Here is a tiny trained network, its code and every weight. The questions are about switching its units off for an input and a target symbol, where a switched-off unit gives its printed mean instead of its output.

import numpy as np


def w(rows, s, z=0):
    codes = np.array(rows[::2]) - 128.0
    scale = np.full(codes.shape[1], s)
    scale[-1] = z or s
    return codes * scale


def f(y):
    return y / 2 * (1 + np.tanh(0.7978845608 * (y + 0.044715 * y**3)))


def softmax(a):
    e = np.exp(a - a.max(-1, keepdims=True))
    return e / e.sum(-1, keepdims=True)


def log_softmax(a):
    a = a - a.max(-1, keepdims=True)
    return a - np.log(np.exp(a).sum(-1, keepdims=True))


def net(x, mask):
    ids = ['ΓΘΞβεζηπτφω'.index(c) for c in x.split()]
    T = len(ids)
    res = E[ids] + P[:T]
    q, k, v = (res @ M[0].T for M in (Q, K, V))
    z = softmax(np.where(np.tri(T) > 0, q @ k.T / 3**0.5, -1e9)) @ v
    res = res + np.where(mask[0], z, O[0][:, -1]) @ O[0][:, :-1]
    y = f(res @ A[0][:, :-1].T + A[0][:, -1])
    res = res + np.where(mask[1:9], y, B[0][:, -1]) @ B[0][:, :-1]
    return log_softmax(res[-1] @ U[:, :-1].T + U[:, -1])


Q, K, V, O, A, B = {}, {}, {}, {}, {}, {}
E = w([
[75,144,131,152,164,196],'Γ',
[189,174,130,4,193,141],'Θ',
[115,137,119,211,123,87],'Ξ',
[93,172,162,177,131,116],'β',
[177,156,163,159,113,102],'ε',
[144,151,171,176,96,75],'ζ',
[134,108,167,173,93,156],'η',
[139,142,99,214,85,129],'π',
[192,108,84,159,102,160],'τ',
[88,120,62,105,92,207],'φ',
[66,80,129,146,106,123],'ω',
],0.022)
P = w([
[188,197,183,221,8,130],'0',
[58,111,157,60,99,96],'1',
[144,117,222,146,153,216],'2',
[155,203,36,163,178,157],'3',
[88,75,143,35,141,128],'4',
[174,73,204,63,120,195],'5',
],0.011)
Q[0] = w([
[22,1,157,48,142,45],'head 1',
[94,28,255,98,100,140],'head 1',
[167,117,119,166,154,203],'head 1',
],0.007)
K[0] = w([
[120,100,160,130,247,106],'head 1',
[95,44,68,132,147,141],'head 1',
[145,100,134,123,130,217],'head 1',
],0.011)
V[0] = w([
[215,3,2,140,31,173],'head 1',
[27,53,71,75,141,90],'head 1',
[145,22,213,144,112,122],'head 1',
],0.0082)
O[0] = w([
[91,104,202,179,148,223,94],'head 1',
[55,129,75,166,207,138,2],'head 1',
[203,79,231,130,252,73,133],'head 1',
],0.012,0.0075)
A[0] = w([
[71,134,138,179,86,25,33],'neuron 1',
[195,235,150,103,207,156,109],'neuron 2',
[123,182,134,47,94,50,180],'neuron 3',
[232,152,204,97,112,14,3],'neuron 4',
[144,124,232,156,69,132,190],'neuron 5',
[191,96,151,186,197,136,114],'neuron 6',
[112,177,160,230,129,84,130],'neuron 7',
[1,146,89,64,146,63,79],'neuron 8',
],0.0086,0.0043)
B[0] = w([
[48,62,104,136,122,51,150],'neuron 1',
[109,50,88,163,91,145,161],'neuron 2',
[45,167,217,160,94,89,211],'neuron 3',
[108,140,73,221,189,139,249],'neuron 4',
[218,115,113,117,177,164,240],'neuron 5',
[30,64,195,140,87,97,151],'neuron 6',
[164,53,105,89,11,171,162],'neuron 7',
[145,173,96,51,192,255,162],'neuron 8',
],0.0083,0.017)
U = w([
[141,170,148,107,120,108,228],'Γ',
[71,160,167,161,88,121,72],'Θ',
[128,82,79,160,110,113,208],'Ξ',
[98,131,158,176,140,83,131],'β',
[143,170,82,176,222,144,60],'ε',
[132,148,153,177,194,99,135],'ζ',
[121,71,106,168,216,127,60],'η',
[191,111,127,92,160,110,226],'π',
[123,111,222,128,147,121,52],'τ',
[52,82,123,157,82,184,2],'φ',
[62,1,128,130,99,95,220],'ω',
],0.0091,0.0038)

Each question gives the input, a string of symbols that net reads in full, and the target symbol t.
The units are the heads (3 rows each of Q, K, V and O) and the neurons (one row each of A and B). Each row of codes is followed by its name. A weight is (code - 128) times the scale printed after its matrix; where a second scale follows, it is the last column's (O, A, B and U).
mask holds one flag per unit, heads first, then neurons. A switched-off unit (its flag False) gives its mean, the last column of its rows in O or B, instead of its output. The means were averaged over made-up inputs and are rounded, as every weight is.
A unit's drop is (log p(t) with every unit on - log p(t) with that unit switched off) / (log p(t) with every unit on - log p(t) with every unit switched off).
The circuit of an input: a set's keep is (log p(t) with only the set's units on - log p(t) with every unit switched off) / (log p(t) with every unit on - log p(t) with every unit switched off). Starting from all 9 units, units are removed one at a time, each time the one whose removal leaves the highest keep (on an exact tie, the one counted first), for as long as the keep stays at least 0.8.
units of the circuit, in order: the units of the circuit, biggest drop first
top k neurons: the k neurons with the biggest drops, biggest first
input Ξ ω Ξ, target ω: top neuron -> [neuron 6]
input Θ ε Γ Θ β, target Θ: units of the circuit, in order -> [head 1; neuron 3; neuron 5]
input ω Ξ φ π Θ, target Γ: top 2 neurons -> [neuron 4; neuron 3]
input Θ Γ Ξ ζ, target Θ: units of the circuit, in order -> [head 1; neuron 3]
input ω β Ξ, target ω: units of the circuit, in order -> [neuron 6; head 1; neuron 7]
input ζ η Θ, target η: units of the circuit, in order -> [neuron 4; neuron 2; head 1]
input Θ Γ Θ ε, target Θ: units of the circuit, in order -> [head 1; neuron 3]
input π Ξ Ξ, target π: units of the circuit, in order -> [neuron 5; neuron 3; head 1]
input Ξ τ η, target τ: units of the circuit, in order -> [head 1; neuron 4]
input π β ζ, target π: units of the circuit, in order -> [neuron 5; head 1]
input ω ω Ξ τ β π, target τ: top 3 neurons -> [neuron 4; neuron 6; neuron 2]
input ζ β φ β β, target Θ: units of the circuit, in order -> [neuron 3; head 1; neuron 5]
input π ε ζ ε, target π: units of the circuit, in order -> [head 1; neuron 5]
input ζ ζ η Γ ε, target ζ: top neuron -> [neuron 4]
input η ω ζ Γ, target η: top 3 neurons -> [neuron 3; neuron 2; neuron 5]
input Θ ζ π η Γ π, target π: units of the circuit, in order -> [neuron 3; neuron 5; head 1]
input τ Ξ β β, target τ: top 2 neurons -> [neuron 5; neuron 4]
input Ξ ζ η, target η: top 3 neurons -> [neuron 4; neuron 5; neuron 3]
input Γ Θ ζ η ω, target η: top 2 neurons -> [neuron 8; neuron 3]
input Θ Ξ π π φ ζ, target φ: top neuron -> [neuron 7]
input Γ Θ τ, target τ: top 2 neurons -> [neuron 6; neuron 4]
input Θ Γ ε φ φ Θ, target φ: top 2 neurons -> [neuron 5; neuron 2]
